Below are the code and all the weights of a small trained network. Each question names an input and a class and asks about switching units off, where a switched-off unit gives its printed mean instead of its output.

import numpy as np


def w(rows, s, z=0):
    codes = np.array(rows[::2]) - 128.0
    scale = np.full(codes.shape[1], s)
    scale[-1] = z or s
    return codes * scale


def norm(h):
    return h / np.sqrt((h * h).mean(-1, keepdims=True) + 1e-5)


def f(y):
    return np.maximum(y, 0)


def log_softmax(a):
    a = a - a.max(-1, keepdims=True)
    return a - np.log(np.exp(a).sum(-1, keepdims=True))


def net(x, mask):
    res = np.array(x, float).reshape(1, 8) / 4 @ E
    u = 0
    for l in range(3):
        y = f(norm(res) @ A[l][:, :-1].T + A[l][:, -1])
        res = res + np.where(mask[u : u + 10], y, B[l][:, -1]) @ B[l][:, :-1]
        u += 10
    return log_softmax(norm(res)[-1] @ U[:, :-1].T + U[:, -1])


A, B = {}, {}
E = w([
[53,143,117,91,156,193,133,108,120,89],'x0',
[124,111,91,106,31,124,116,118,2,87],'x1',
[129,132,128,132,129,128,128,131,127,128],'x2',
[117,180,164,124,121,77,42,14,95,140],'x3',
[130,128,130,134,126,131,128,128,126,127],'x4',
[129,129,130,131,128,130,127,128,128,129],'x5',
[131,130,127,130,128,132,129,127,127,129],'x6',
[122,131,128,132,126,128,130,130,129,130],'x7',
],0.0038)
A[0] = w([
[146,143,165,149,129,141,139,158,200,147,124],'L0N0',
[81,160,140,100,123,112,121,91,132,117,128],'L0N1',
[143,50,77,144,135,179,227,234,161,116,65],'L0N2',
[180,126,106,138,70,92,162,138,74,155,106],'L0N3',
[145,79,114,110,150,180,202,253,161,130,164],'L0N4',
[170,177,163,132,112,74,80,83,137,118,97],'L0N5',
[126,78,41,143,31,132,208,176,44,87,103],'L0N6',
[153,82,157,159,137,166,149,146,120,138,1],'L0N7',
[180,85,157,138,105,75,128,156,132,179,67],'L0N8',
[133,127,126,121,85,87,115,132,87,139,66],'L0N9',
],0.0034,0.0046)
B[0] = w([
[159,88,87,158,146,107,174,131,61,157,170],'L0N0',
[183,102,112,126,155,137,189,124,161,124,160],'L0N1',
[103,217,229,113,124,89,2,49,132,164,218],'L0N2',
[203,157,129,124,105,126,81,154,150,44,170],'L0N3',
[149,93,18,183,142,96,205,67,103,104,254],'L0N4',
[72,99,129,130,147,109,225,167,134,194,168],'L0N5',
[183,63,196,83,130,212,61,220,161,106,224],'L0N6',
[221,147,45,147,179,126,162,100,192,117,128],'L0N7',
[107,165,113,101,154,189,176,119,148,110,149],'L0N8',
[180,170,130,130,63,136,112,142,131,71,144],'L0N9',
],0.0032,0.005)
A[1] = w([
[90,141,97,96,62,152,116,108,52,41,33],'L1N0',
[94,181,212,160,183,86,144,92,219,211,110],'L1N1',
[116,112,69,168,195,90,201,120,165,132,85],'L1N2',
[15,165,141,83,217,200,120,122,177,127,43],'L1N3',
[154,80,136,174,76,107,143,231,136,180,128],'L1N4',
[103,192,159,94,31,65,80,72,50,102,53],'L1N5',
[218,107,149,159,71,23,126,155,144,170,225],'L1N6',
[120,120,117,104,4,102,80,122,10,81,8],'L1N7',
[71,232,216,94,160,120,45,77,134,143,170],'L1N8',
[119,186,210,133,112,43,99,72,124,174,111],'L1N9',
],0.0032,0.0013)
B[1] = w([
[78,124,150,129,196,121,100,153,114,240,216],'L1N0',
[108,138,176,30,47,142,49,166,48,94,238],'L1N1',
[105,158,80,161,116,106,127,78,126,175,223],'L1N2',
[204,102,138,117,25,102,150,75,199,34,205],'L1N3',
[146,169,133,93,87,126,89,78,96,60,198],'L1N4',
[128,111,69,190,222,112,187,140,227,159,219],'L1N5',
[208,116,179,176,70,57,95,217,108,161,252],'L1N6',
[131,154,55,195,197,103,255,61,249,125,247],'L1N7',
[216,133,138,121,44,149,150,84,160,75,217],'L1N8',
[104,98,118,110,167,163,125,232,124,130,209],'L1N9',
],0.0034)
A[2] = w([
[177,158,77,252,136,22,192,167,112,228,73],'L2N0',
[30,125,149,35,130,217,142,183,75,127,36],'L2N1',
[72,90,46,107,166,226,189,61,136,96,156],'L2N2',
[186,156,183,174,69,33,101,80,78,181,148],'L2N3',
[22,122,82,160,225,140,187,41,145,188,146],'L2N4',
[64,208,242,61,127,135,47,94,134,81,112],'L2N5',
[71,82,126,78,136,246,117,194,78,75,33],'L2N6',
[171,137,165,142,92,88,144,243,222,91,153],'L2N7',
[68,144,241,102,132,124,26,223,78,218,4],'L2N8',
[1,149,73,110,207,162,145,62,145,121,78],'L2N9',
],0.0037,0.0028)
B[2] = w([
[104,89,138,122,116,108,148,35,190,146,253],'L2N0',
[125,126,178,108,153,44,75,71,195,195,155],'L2N1',
[85,178,134,112,183,117,115,176,96,154,245],'L2N2',
[65,139,104,114,195,164,145,153,148,134,227],'L2N3',
[135,140,123,118,105,163,112,200,59,77,217],'L2N4',
[183,133,155,138,83,102,155,136,149,141,168],'L2N5',
[129,132,197,113,124,45,70,109,191,198,174],'L2N6',
[90,114,112,140,129,156,107,102,65,127,228],'L2N7',
[38,139,198,18,211,113,23,253,57,185,149],'L2N8',
[146,153,108,157,110,180,182,157,70,97,190],'L2N9',
],0.006,0.005)
U = w([
[65,20,17,253,195,15,226,11,239,224,170],'0',
[22,155,240,24,237,23,8,250,146,247,156],'1',
[22,252,24,140,227,245,242,231,11,19,186],'2',
[233,242,239,24,11,156,174,17,246,11,4],'3',
[243,4,96,204,13,183,45,239,23,20,71],'4',
],0.0066,0.0027)

Each question gives the input, the list of numbers given to net, and the class t.
The units are the neurons (one row each of A and B). Each row of codes is followed by its name. A weight is (code - 128) times the scale printed after its matrix; where a second scale follows, it is the last column's (A, B and U).
mask holds one flag per neuron, layer by layer. A switched-off neuron (its flag False) gives its mean, the last column of its row in B, instead of its output. The means were averaged over made-up inputs and are rounded, as every weight is.
A unit's drop is (log p(t) with every unit on - log p(t) with that unit switched off) / (log p(t) with every unit on - log p(t) with every unit switched off).
The circuit of an input: a set's keep is (log p(t) with only the set's units on - log p(t) with every unit switched off) / (log p(t) with every unit on - log p(t) with every unit switched off). Starting from the 12 units with the biggest drops (on a tie, the unit counted first), units are removed one at a time, each time the one whose removal leaves the highest keep (on an exact tie, the one counted first), for as long as the keep stays at least 0.8.
units of the circuit, in order: the units of the circuit, biggest drop first
most important unit: the unit with the biggest drop
k most important neurons: the k neurons with the biggest drops, biggest first
top k neurons in layer l: the k neurons of layer l with the biggest drops, biggest first
drop when u is switched off: that unit's drop, to one decimal
input [-1,-4,3,-4,-6,-5,5,-6], class 0: units of the circuit, in order	[L0N4]
input [-2,1,-5,-3,4,2,3,4], class 4: units of the circuit, in order	[L2N2, L1N7]
input [-3,8,-7,1,8,-1,1,7], class 0: 3 most important neurons	[L1N7, L1N5, L1N1]
input [0,5,-1,-6,-7,-3,3,1], class 4: 2 most important neurons	[L0N6, L0N4]
input [2,1,-8,-2,-2,0,-3,7], class 1: 2 most important neurons	[L0N6, L0N4]
input [0,3,6,0,-8,-8,-1,-4], class 4: 3 most important neurons	[L0N6, L2N2, L1N7]
input [-3,-5,-5,0,3,5,3,8], class 0: 2 most important neurons	[L0N2, L0N0]
input [0,6,-8,1,1,-8,-5,-7], class 0: 2 most important neurons	[L1N7, L1N1]
input [2,-5,1,4,-5,-6,7,5], class 3: 2 most important neurons	[L1N3, L1N8]
input [1,-5,6,5,3,-7,0,5], class 3: top 2 neurons in layer 1	[L1N8, L1N3]
input [2,2,7,0,1,-1,-2,6], class 1: 2 most important neurons	[L0N6, L0N2]
input [7,-1,8,1,-2,0,1,4], class 3: 2 most important neurons	[L0N4, L1N3]
input [-5,8,5,1,-3,0,-7,-4], class 0: top 3 neurons in layer 1	[L1N7, L1N5, L1N1]
input [2,-6,-1,-5,-6,5,4,-8], class 2: most important unit	L1N6
input [0,3,-1,0,-1,0,-1,1], class 4: drop when L0N6 is switched off	3.9
input [-1,0,7,-3,6,7,-1,3], class 0: drop when L0N4 is switched off	4.3
input [4,6,2,-1,-5,-6,4,2], class 1: drop when L0N6 is switched off	1.3
input [6,-4,0,6,8,-3,1,-7], class 3: drop when L2N4 is switched off	0.0
